The points form a tree. The symbols * & % @ $ ~ pick a child and ^ picks the parent.
Z701 has *: Z29, &: Z349, %: Z368, $: Z799
Z29 has *: Z179, &: Z240, %: Z602, @: Z805, $: Z38, ~: Z816
Z349 has *: Z471, &: Z72, %: Z755, @: Z600, $: Z732, ~: Z638
Z368 has *: Z372, &: Z428, $: Z17, ~: Z239
Z799 has *: Z213, &: Z316, @: Z298, $: Z991, ~: Z416

In the rows, zero is written as 14.8.

Which point is each row?
 18.1   10.4   15.1   11.4   12.2   11.3   24.6    9.7   18.7   17.5   11.4   18.6   15.0   11.7   10.9   21.4   13.2   18.4   14.5   17.7    9.6   16.6    9.6   18.0   18.1   19.2   18.8   15.2   15.7   13.5    8.0   22.0   12.5   15.9   13.9   13.3   11.8   20.0   13.8   18.2   12.7   12.4   20.3   19.9   15.7   14.8   19.0   11.2   12.0   20.0   14.1   15.5   18.8   16.4   15.6   15.2   21.1   11.8   24.3    9.3   21.2   15.3    9.3   16.4    6.1    9.6   12.2   15.8   14.8   19.0   15.7   12.9   20.5   19.5   12.9   14.9   10.6   18.7   19.5   16.7   10.5   17.0   18.8   20.6    9.4    7.8   19.2   12.2   14.7   14.5   18.0   16.5   18.1   10.7   16.0   15.3   16.7   18.4    8.9   19.5   15.7   17.4   13.2   12.9   13.1   13.3   12.7   22.5   14.9   14.9   12.9   12.2   15.0   17.6   10.1   10.0    8.1   19.6   14.7    9.9   13.2   15.2   13.4   15.9   19.3   12.9   22.5   13.1    8.0   12.3   12.7   12.7   12.7   17.0
point: Z799
  9.6   14.4   17.2   14.3   17.4   16.2    9.1   20.1   18.5   19.1   11.5   15.5   12.9   21.5   18.0   10.8   19.4   11.1   20.3   15.3   14.7   11.4   20.7   10.3    9.7   15.0   13.7   16.4    9.8   19.0   15.7   13.9    9.7    8.3   12.9   11.5   10.8   17.1   19.3   18.1   14.4   17.2    9.1   16.0   17.5   11.3   13.7   14.3   21.4   16.6   12.9   13.2   16.1   17.6   15.9   20.4    9.6    6.7   12.3   24.2   18.3   12.8   14.5   15.5   15.3   13.7    9.5   13.9   12.0   15.5   11.4   21.4   12.4    5.8   15.9   18.0   10.2   21.1   14.8    9.1    8.8    8.8   19.3   14.4   12.4   11.6   11.6   17.7   14.6   16.4   12.1   10.5   11.1   18.1   16.2   16.3   16.6   13.0   20.1   14.5   17.6   18.8   20.2   10.6   13.1   15.8   15.8   12.7   18.8   20.3   15.7   17.3   15.2   22.4   12.9   16.1   18.1    8.4   13.5   11.8   14.2   14.3   12.2   14.8   22.3   14.5   12.8   12.8   16.2   11.0   14.8   22.2   17.4   12.8
point: Z29
  5.9   19.7   17.2   13.6   13.8    5.9   13.9   15.0   20.0   19.1   12.0   15.8   22.3   23.2   21.6   10.0   14.8   10.5   20.1   16.6    9.4   13.2   20.4    5.1   14.4   14.6   12.9   17.7   14.0    8.7   17.5   12.8   13.9   12.9   12.7   15.0   20.7   16.0   16.6   16.5   12.0   11.6   11.7   13.5   19.1    1.6    8.8   11.0   16.8   12.7   16.8   12.0   13.2   14.8   16.4   22.9    6.8   11.6    9.8   16.4   13.6   12.3   14.7    9.8   17.0   11.6   13.9   14.7   12.6   10.1   15.1   17.2   15.6    9.9   13.6   18.0   11.1   18.2   14.0    8.2   12.4    9.2   10.8   13.5   17.5   16.7   11.8   11.6    6.5   17.9   13.2   14.3    9.0   13.4   20.2   14.1   12.5    8.6   18.1   10.6   12.0   16.6   13.9   14.0   13.1   11.5   15.7   14.8   17.7   19.0   15.1   24.0   13.0   23.1   10.6   10.4   19.7   13.1   13.4   17.0   13.4   11.3   12.5   10.5   14.9   12.2   13.4    5.5   16.9   13.2   16.7   18.6   14.5   12.3
point: Z240
 19.3   13.1   12.0   18.4   16.5   16.1   15.5   17.0   10.8   14.2   16.9   13.6   22.8   10.4   15.3   16.7    1.8   13.2   14.0   12.3   15.8   11.0   21.5   12.5   12.9   13.6   17.3   10.5   12.7   11.5   16.8   10.7   16.6   12.2    6.8   13.3    8.3   11.6   11.5    8.8   16.6   18.6   10.5   14.1   14.6   16.4   17.1   17.7   17.5   13.0   11.8   19.7    6.8   22.6   13.8    8.5   13.2   17.0   11.5   11.6   13.2   18.5   17.3   16.6   19.5   19.5   18.1   14.3   18.5    9.4   20.4   16.4   11.4   18.2   15.9   15.9   22.4   12.3    7.1   16.4   14.1   19.2   18.0    8.9   17.3   16.5   21.1   14.2   18.4   15.2    7.8   15.3   20.9   11.1   13.4   15.9   15.2   21.6   14.5   14.7   21.1   12.9   13.5   21.6   12.8   21.1   15.9   12.3   15.4   11.2   16.3   16.0   14.9    9.7   21.1   21.5   11.6   13.9   14.8   14.4   16.4    9.3   16.6   16.1   12.1   20.1    5.9   16.8   15.9   14.2   19.6    9.5   13.3   12.7
point: Z732

Each walk starts at a row, and each symbol moves it to the next point.
Each answer is a row, close to the row of the point it stands for.
 21.0   16.6   13.4   22.0   13.4   13.3   14.4    9.5    9.0   17.7   14.0   13.5   17.6   10.9   18.4   12.2    7.5   12.0   15.8   15.9   14.3   13.5   14.2   19.2   16.2   22.1   20.7   18.9   16.3   20.0   10.6   12.3   13.4   12.9    8.0   15.7    9.4   13.5   11.9   10.0   16.7   13.0   15.0   11.5   19.5   15.8   18.6   10.7   15.6   17.9   12.3   18.9   11.0   13.5   16.3    9.8   13.3   17.1   17.1   15.4   13.4   18.3   15.8   19.5   18.9   19.8   12.0   19.5   10.3    7.6   17.9   12.0   18.0   13.4   15.7   10.4   14.2   14.3   11.4   14.6   20.4   17.7   13.4   15.2   15.5   12.5   17.9   17.4   20.6   10.1   17.2   13.0   20.1    9.5   15.2   19.3   15.1   19.1    9.9   14.3   13.9    9.5   13.3   22.8   14.9   14.6   18.5   10.1   11.2    8.4   18.9   14.2   15.2   12.0   18.7   11.6   12.1   17.8   13.3   17.4   13.5   17.0   23.8   14.6    8.1   18.5   12.1   22.4   19.2   18.5   20.0   19.3   13.1   11.1
^ ->  18.3   12.6   10.3   18.0   10.5   17.2   11.9   15.1   12.4   17.5   15.4   11.1   17.8   16.9   12.4   12.8    4.7   13.4   13.1   17.8   12.1   17.5   13.5   23.9   14.1   12.2   17.9   15.6   18.6   19.7   12.8   20.5   19.9    8.1   13.4   12.8   12.0    6.3   14.0    8.9   16.2   13.4   11.5   12.1   12.5   17.0   16.2   18.9   13.6   20.6   11.1   15.4    7.7   17.7   12.7   15.0   10.9   10.3   14.5   15.3   12.4   18.9   10.7   16.6   17.0   20.9   14.1   21.6   15.0   11.3   15.0   12.2    9.0   12.7   16.7   15.0   17.9   11.4   12.3   18.0   18.0   18.8   14.9   14.3   16.9   12.5   17.9   21.0   24.1    8.9   17.9   12.8   18.2    6.9   15.8   17.7    7.8   22.3   16.4   17.7   14.2    9.0   13.1   20.0   12.2   18.3   17.4   13.9   15.2    9.0   16.9    9.4   13.6   16.1   18.5   20.8    9.7   16.3   11.5   13.0   17.7   13.9   17.2   19.4   11.6   23.6   14.3   18.4   18.7   17.2   14.0   11.1   17.3   12.4
* ->  23.1   12.7   16.2   23.7   14.7   17.7   11.9   14.9   10.4   10.3   23.2   13.1   13.2   10.0    8.8   12.8   12.1   13.1   13.3   15.8   14.7   13.5   17.2   16.1   15.3   13.8   15.1   14.1   22.7   14.8   15.0   17.7   24.5   17.1    4.6   13.0   13.5    8.0   13.7    8.4   20.7   19.7   13.9   16.0   15.4   17.3   15.1   15.7   17.6   19.4    9.1   13.7   11.0   11.5   12.6   13.2    9.3   16.1   10.5   17.9   18.4   20.7   14.2   15.6   16.5   22.8   14.6   17.6   17.8   10.8   15.9   18.5   13.6   13.3   17.6   14.0   21.9   12.1   10.3   19.4   20.1   18.0   18.1   13.9   12.5   15.5   19.6   14.2   24.2   11.7   21.7   21.6   15.6    8.4   21.4   18.6    8.3   18.4   13.6   16.0   14.6   10.8   16.3   13.8   17.4   20.1   16.5   13.9   12.3   13.4   14.8   11.1    8.5   13.6   15.9   17.9   12.0   14.0   12.4   17.3   15.1   18.4   15.5   16.1   16.2   19.1   14.2   20.3   18.0   16.5   19.0   11.7   10.9   16.8
^ ->  24.0   13.4   15.6   21.0   11.2   19.4   12.6   10.9   13.2   16.2   14.6   13.2   18.2   13.5   13.2   13.7    5.1   15.6   16.9   18.6   13.6   17.3   14.2   21.3   14.2   17.0   20.5   12.9   20.4   18.2   12.2   19.8   17.5    7.4   12.4   10.0   11.1    5.8   11.6   11.5   13.1   14.9   15.8   14.1   11.3   13.0   19.1   16.6   17.3   16.5   10.6   12.3   11.0   18.1   13.1   13.6    8.4   12.4   15.4   18.5   13.9   18.2   12.1   22.6   17.9   21.2   10.2   20.5   17.0   12.1   15.4   12.3    8.2   12.5   13.8   19.1   20.4   10.9    6.7   17.6   15.1   17.6   16.9   16.0   13.2   13.3   16.5   16.4   22.7    9.1   15.0   16.3   18.0    5.0   18.1   21.3    7.8   18.7   17.5   18.2   14.3    8.3   16.7   20.2   14.0   21.3   16.5   13.6   16.4    9.1   18.0   11.7   16.4   13.5   21.8   19.9   10.1   10.9   14.2   13.6   17.5   13.9   17.6   16.8   11.2   20.9    8.1   14.8   14.0   16.9   19.8   15.5   13.8   12.3
% ->  23.2   16.0   16.2   17.7   14.8   10.0   20.6   14.0   11.0   16.4   17.5   13.1   15.2   12.6   13.3   14.9    7.6   10.8   15.1   16.2   15.4   11.2   12.9   14.5   17.9   20.0   16.5   21.1   13.4   20.7   12.6   11.0   18.1    8.7   10.4   16.9    9.1    9.4    6.5    6.9   14.3   16.5   14.9   13.5   15.3   19.8   13.5   15.2   17.0   20.5   14.5   14.6   15.6   12.6   15.3   12.9   11.9   15.9   17.9   18.0   13.0   19.3   20.7   17.9   22.7   25.1   11.4   20.9   12.2   11.7   17.7   14.2   13.0   12.3   11.1   11.0   17.4   16.9   11.5   16.9   19.4   18.6   12.3   15.6   19.1   17.0   16.4   20.3   22.3    9.1   13.6   17.1   20.7   11.2   17.6   20.5   11.2   17.9   13.7   15.1   11.0    7.8   15.3   19.4   14.4   15.1   16.6    9.8   14.1   11.8   19.5   17.2   15.5    9.0   19.4   14.0    8.9   19.7   14.3   18.1   16.4   15.3   17.4   17.3    7.3   19.5   14.0   19.7   19.6   17.4   22.0   19.0   15.2   13.6
^ ->  21.3   12.3   14.1   18.0   10.9   19.9   14.4   14.2   11.0   22.1   16.9   12.8   18.7   14.7   10.7   12.2    2.5   11.9   14.9   14.4   14.9   17.4   11.8   20.8   13.6   12.6   20.9   11.3   17.0   19.6   14.0   20.8   18.0    7.9   13.0   11.2    9.7   10.8   12.9    8.9   17.2   11.6   14.0   13.6   11.2   16.1   16.3   20.8   16.9   22.1   10.4   13.5    5.6   14.2   11.0   15.9   10.8   15.9   12.1   15.9   14.1   22.0   13.2   17.6   15.4   20.2   13.3   20.2   13.7   12.6   16.0   14.3   13.0   18.6   16.1   14.2   18.3   10.8    6.5   20.7   19.8   17.8   20.2   11.8   14.9   16.1   19.5   19.8   19.3   14.0   17.6   14.6   23.2    8.0   16.6   18.6    8.5   21.4   12.4   13.9   20.8    8.6   10.7   16.9   13.3   19.6   17.3   13.0   12.1   13.4   17.1    8.6   13.2   13.2   16.2   16.4   11.4   12.7    9.8   12.7   18.4   12.2   14.8   13.4    8.6   21.0   11.9   18.4   13.9   12.5   20.8   14.5   16.4   14.3
& ->  17.8   20.7   15.4   20.4   11.6   15.1   14.5   14.1   15.3   20.7   17.2   14.4   24.8   15.2   16.3   17.0    4.5   15.1   14.7   14.9   13.2   15.9   16.9   22.0   12.6   15.0   19.9   15.5   16.7   12.2   14.8   17.7   22.6   10.5   14.1   16.9   16.9    9.1   14.5    7.1   18.1   13.8   15.2   11.2   13.2   10.6   11.4   18.9   13.5   15.8   11.8   14.6   14.7   15.6   15.5   10.3    5.0   15.2   14.0   10.8   11.1   16.2   14.0   15.0   17.4   18.8   17.4   18.6   15.9   12.9   13.8   12.8   16.3   18.9   19.1    9.9   18.9   13.5    7.9   13.2   17.5   17.8   12.9   12.8   16.1   20.8   19.0   11.0   16.4   11.1   12.9   20.0   19.7    9.3   19.1   16.2    6.1   19.7   17.5   14.3    8.1    9.8   13.2   18.9    8.4   12.2   18.1   11.5   13.4   11.6   15.0   15.7   16.0   15.4   18.5   12.8   16.3   14.1   15.5   14.5   19.1    8.7   16.1   16.0    4.8   18.4    8.2   13.4   21.1   21.7   22.9   12.7   18.5   15.3
^ ->  20.9   15.7   16.3   19.2   11.3   17.2   15.6   13.9   12.3   18.4   15.9    8.6   16.7   16.6   12.3   14.9    2.9   12.6   14.9   16.3   12.5   14.5   14.8   20.0   16.7   15.5   16.2   10.8   16.5   18.2   12.4   19.8   20.0   10.9    9.8   12.0   11.6   11.6   14.1    9.1   12.2   13.4   12.6   11.6   12.4   13.3   17.7   16.5   18.1   18.4   11.4   13.9   12.8   13.9   13.7   13.9   11.4   10.1   14.3   12.6   14.8   19.4   12.5   17.4   19.6   19.7   13.5   22.5   14.6   12.2   20.3   10.5   14.2   15.5   15.8    7.9   19.9   11.9   10.0   17.3   19.0   19.3   18.8   16.6   18.5   16.7   18.2   17.1   20.1   10.1   16.0   18.4   21.8    9.8   15.0   18.5    7.7   23.5   16.0   18.0   11.7    9.8   12.7   20.9   12.1   23.1   17.4   15.4   15.9   11.2   20.3   13.1   12.6   12.4   13.0   19.1   12.6   12.8   14.4   13.9   16.0    9.0   18.2   17.6   11.2   19.2   13.1   18.0   16.1   18.3   22.2   14.8   17.2   11.5
$ ->  21.5   13.2   14.5   17.6   17.1   15.1   16.2   19.6   14.8   15.1   17.7   16.7   21.3   13.4   17.8   13.9    5.5   14.0   13.5   19.1   13.6   16.9   11.8   20.7   11.6   18.2   17.8   12.7   12.1   12.8   18.2   10.3   24.4    7.6    7.4   13.0   14.1   14.9   12.3    8.5   16.2   20.8   12.1   12.5   14.3   15.1   20.0   16.6   14.0   14.3    9.9   16.8    9.9   20.4   14.9   11.8   15.4   13.8   10.7   15.7   16.4   21.5   17.3   13.8   16.5   15.4   16.6   14.2   17.9   10.2   19.5   15.2    5.3   14.7   19.9   14.6   24.0   11.7    7.8   19.2   17.8   19.8   17.0    8.2   15.9   18.1   20.3   10.4   22.7   17.3   17.2   14.1   19.9   14.9   14.7   15.9   15.4   20.9   13.2   14.6   22.0   12.8   16.1   20.4   18.5   20.9   17.9   14.8   15.8   10.1   14.1   15.7   17.1   10.6   18.7   16.8   11.1   15.1   12.1   16.4   15.0    9.8   15.5   20.5   11.1   19.0    8.6   18.3   18.4   18.3   18.3    6.8   17.7   11.9
^ ->  21.2   14.4   12.0   18.9   10.7   19.6   15.3   13.7   12.6   18.3   16.7   10.7   17.1   13.0   13.3   16.5    3.9   14.7   15.0   19.7   13.0   16.2   12.0   23.4   16.1   16.4   21.0   13.3   15.0   17.9   10.3   21.8   16.0    9.4   10.7   10.9   12.2   11.4   11.2    8.6   15.6   11.7   15.0   12.7   10.4   13.8   17.0   15.3   16.5   18.8   12.0   16.3    9.1   12.8    8.4   10.7    9.9   17.2   16.1   16.6   18.5   21.1   18.7   17.4   17.0   22.1   13.4   17.0   15.6    8.9   15.1    7.5   14.8   11.1   21.8   15.7   19.7   10.0   11.8   15.6   15.5   17.1   18.4   10.3   14.9   12.8   15.4   15.6   16.4    8.7   16.6   15.7   19.5   13.0   18.4   17.9    8.6   23.6   16.0   16.9   10.7    7.3   14.1   17.5   13.9   15.0   14.1   16.0   16.0   14.4   16.6   15.4   13.5   14.2   15.3   20.1   10.1   14.0   16.7   12.8   15.8    8.8   17.0   16.1   14.6   19.9   13.1   20.7   17.6   17.5   25.2   13.4   17.8   13.9
$ ->  25.4   12.1   15.5   18.6   15.9   14.9   15.5   19.5   13.0   16.6   21.4    9.7   20.7   11.4   20.4   16.6    6.4   11.8   12.2   16.7   12.2   16.6   14.1   17.0   12.6   11.9   13.7   12.2   15.2   10.0   15.3    9.1   23.7   13.3   10.5   15.6   10.5   15.2   13.2    6.7   16.1   18.5    9.0   16.9   12.8   18.0   17.9   15.2   19.3   13.1   11.8   15.0   11.9   21.7   16.4   13.6   19.7   16.9    9.6   13.4   12.6   22.2   17.1   15.8   16.6   16.7   16.4   13.3   15.3    9.7   15.5   16.2   10.5   15.6   20.3   16.0   26.4   16.5   11.6   16.5   15.3   16.6   20.2   13.6   19.3   14.2   18.0   12.7   17.3   11.6   17.3   16.3   17.9    9.1   15.8   17.2   14.8   22.9   17.1   19.7   26.7    8.9   12.9   19.3   19.4   17.7   17.2   13.3   16.7    9.0   14.1   13.8   14.5   12.2   17.8   19.2   12.8   18.7   11.2   16.8   13.0   10.9   19.4   19.6   11.5   18.9   10.0   19.4   18.0   12.1   19.3   12.0   14.8    9.6
^ ->  19.9   14.3   12.0   22.4   14.4   18.6   14.8   12.1   12.4   18.2   13.8    8.0   18.7   12.4   10.5   17.6    3.7   12.4   13.4   17.4   11.8   14.9   13.4   18.7   13.5   15.8   19.6   15.1   15.9   17.7   13.2   20.2   21.9    9.1   12.7   12.3    8.1    7.6   11.9    9.4   11.3   12.8   12.9   11.2   12.5   18.5   17.4   18.8   14.1   22.2   12.7   15.4   10.4   15.9   14.6   14.8    8.9   10.9   15.2   15.6    8.2   17.7   13.8   17.0   16.2   18.3   13.5   22.5   13.6   12.5   15.3   16.1   14.6   18.6   15.8   15.9   18.9   10.8    9.8   17.4   15.7   15.7   19.6   12.3   17.6   15.5   17.0   17.7   20.3   11.2   17.8   16.3   20.9   11.4   17.0   15.8    8.2   18.3   14.6   16.6   12.2    7.8   14.3   18.4   12.4   19.7   14.6   13.9   17.7   12.0   18.1   12.1   13.1   14.0   17.8   18.3   11.4   11.6   13.1   15.5   19.4   12.3   16.9   17.7   13.1   25.7    9.0   14.0   18.7   20.1   16.5   13.5   15.9    8.7
$ ->  17.4    9.9   11.7   16.3   17.3   16.8   14.9   21.2   11.2   11.2   18.1   11.5   19.9   10.2   18.8   16.9    3.0   17.0   12.3   13.5   14.3   16.0   13.2   13.3   11.5   14.2   19.2   14.9   13.8   12.2   16.8   10.3   22.2   13.2    9.3   12.9   14.2   13.2   10.7   12.0   14.2   16.5   12.8   16.5   14.4   16.3   19.9   19.8   15.5   13.2    8.7   15.3   10.5   17.9   12.9   12.6   16.4   17.2    8.6   14.7   11.8   18.1   19.6   14.6   14.6   15.3   15.4   17.6   14.2   13.1   18.8   15.8    8.9   17.4   14.6   12.7   23.9    8.3   12.7   15.1   21.2   16.4   17.2   13.4   20.4   16.0   19.1   12.9   19.3   16.6   19.1   15.2   18.9   10.7   16.5   17.7   12.9   19.0   15.2   13.8   21.3   13.0   15.1   18.7   13.7   20.5   17.0   15.0   16.3    9.8   15.2   18.4   11.4    6.9   21.0   18.6   13.4   17.1   15.2   16.1   17.3   11.2   16.7   17.3    8.8   15.0   12.8   19.6   19.1   11.5   20.0    9.1   14.5   10.8
^ ->  21.2   14.4   17.0   22.3   10.7   14.1   12.7   10.9   11.7   14.7   12.9    9.6   15.6   12.8   12.9   15.4    5.4   15.7   16.9   17.7   13.6   17.4   13.1   20.0   15.4   19.8   21.2   13.1   15.7   21.3   13.3   17.0   22.3    8.9    9.4   13.3   11.3    7.0   14.3   11.2   12.2   16.3   15.4   17.8   17.1   18.1   16.8   17.7   15.8   18.9   11.9   18.9    9.3   16.1   16.5   14.5   12.7   11.8   15.1   14.6   13.0   17.0   17.4   20.0   16.1   18.6   10.3   22.3   13.7   12.2   17.2   13.0   11.0   15.6   17.3   16.5   20.7   12.0   12.1   16.1   17.2   18.3   18.0   11.0   14.2   16.6   15.5   16.3   21.7   10.1   16.7   13.3   20.3    4.9   15.8   19.3    8.8   19.2   19.0   21.2   17.5    7.4   15.8   20.9   14.6   18.3   19.7   13.7   18.1    7.7   19.9    8.5   15.8   14.8   20.9   15.7   11.5   10.4   11.8   16.3   17.9   11.2   16.5   16.3   13.5   22.0   13.8   21.4   14.2   20.3   21.2   13.4   15.4    6.8
^ ->  19.0   13.1   17.0   12.0   11.3   15.3   11.2    8.8   16.1   15.0   13.6   18.5    8.1   16.8   14.8   14.4   13.2   14.5   19.8   16.9   16.6   17.2    9.0   19.7   15.9   14.9   19.5   10.8   16.7   23.8   13.2   20.7   12.1    7.8   15.1   12.0   16.7   14.4   21.4   16.4    9.7    9.3   15.2   17.9    8.3   15.6   17.7   12.9   16.7   12.6   12.1   17.5   13.4   10.4    8.0   10.7   16.8    6.6   16.0   18.3   12.7   14.5   14.3   20.6    8.3    6.6   12.3   16.2   14.9   20.8   16.5   11.6   13.6    9.8   20.9   16.1   10.2   15.6   16.8   15.6   14.9   22.9   17.0   14.9   16.1    6.8   12.8   19.9   12.4   17.2   10.3   14.3   18.7   14.9   10.8   20.7   11.6   15.8   14.2   16.7   16.8   13.1   17.2   17.1   12.6   12.2   13.6   21.6   15.0   17.1   13.4   13.3   17.7   25.0   15.9   17.8   10.9   10.8   11.0    6.7   20.6   12.1   18.1   12.1   18.6   13.9   16.0   15.9   16.2   16.7   11.2   12.8   13.6   19.5
% ->  14.5   18.4   14.7   16.7   13.1   19.4   11.2   13.7   10.0   11.2   10.1   17.3   12.9   14.7   11.7   19.4   19.0   17.4   12.5   14.7   20.7   16.5    8.5   16.3   18.1    8.2   16.9   11.8   11.5   14.8   14.0   17.1    9.9   12.3   19.3   17.9   22.4   13.9   19.6   18.6   12.8   11.9   18.9   11.8   11.3   20.6   17.8   16.2   11.8    9.7   18.4    9.3   16.5   13.8   16.6   10.2   16.2   23.8   15.8   14.9    8.3   19.4   22.4   12.9   13.1   14.5   18.8   13.1   20.7   20.2   11.9    7.1   13.5   10.4   18.6   14.5   13.4   14.8   17.1   15.3   15.4   15.3   15.5   10.9   16.4   19.8    5.1   20.8   13.6   16.1   18.1   13.5   20.3   26.0    8.3   18.5   14.9   12.1   15.2   18.6   17.4   19.8   12.3   19.5   20.0   13.5   13.0   17.2    7.5   16.1   15.8   15.3   16.9    8.3   17.4   15.4   13.9   16.7   14.8   14.6   20.6   14.1   13.5    5.6   12.9   14.5   18.9   16.5   16.6   14.9    5.3   17.9   10.6   21.7
~ ->  17.2   19.4   13.6   12.4   10.3   20.9   11.7   12.9   13.3   10.1   11.4   18.4   11.4   11.8   14.4   19.0   22.4   21.0   10.9   10.2   23.1   19.3   14.8   19.2   20.6   11.6   16.2   10.7    9.8   15.8   20.2   21.5   15.4   21.1   22.3   21.0   19.6   10.7   15.6   19.9   15.4   19.7   21.5    7.5    7.6   14.1   20.9   20.1    7.7    9.1   19.6   14.4   18.3   18.5   16.6   13.3   13.9   20.9   17.5   11.7   12.3   19.7   16.6   12.6   11.7   15.2   15.8   13.0   16.2   17.9   10.7   11.4   22.2   13.3   16.4   16.4   15.1    7.9   16.4   15.4   13.9   13.9   13.8   12.1   15.6   22.6    8.8   20.0   10.9   17.3   11.2   13.1   13.1   21.7    5.7   17.9   19.3   12.6   13.0   22.6   14.0   13.2   14.7   19.0   16.1   18.9   15.1   11.0   10.8   18.1   11.8   12.2   16.6    7.5   16.2   13.5   14.8   13.0   14.0   20.4   18.4   15.3   17.8   11.2   13.9   16.6   15.0   10.7   18.1   13.9   16.0   15.7   15.1   19.5
^ ->  17.5   23.1   11.0   16.1   10.5   18.0   11.6   10.3   13.1   13.6   11.8   14.9   13.9   13.4   10.7   16.3   18.8   18.0   11.4   16.6   18.5   18.0    9.3   20.1   17.0    7.2   19.9   10.6   11.6   17.0   13.9   13.5   14.9   15.6   17.2   14.9   23.9   14.8   19.3   19.0   13.2   12.5   19.5   15.1   11.6   18.2   18.3   18.0   11.5    5.3   18.3   13.9   20.8   17.0   14.2   13.8   13.5   20.3   16.4   16.4   10.9   16.6   21.6   14.3   11.4   10.0   18.6   15.5   19.0   18.1   11.2   10.9   18.6   11.9   17.4   19.5   13.6    9.2   19.1   14.3   15.7   17.5   18.8   11.0   13.7   15.4    7.7   18.3    8.7   19.4   15.6   10.3   16.6   24.5   10.5   19.2   12.2   13.4   18.4   15.6   18.0   17.6   12.2   21.9   15.9   13.2   14.0   17.4    9.3    9.6   17.4   15.9   18.1   12.3   14.5   19.5   16.5   10.9   12.8   15.3   19.7   18.1   17.1   10.4   14.9   18.0   14.5   16.6   17.0   17.8    5.5   19.0   11.5   17.8
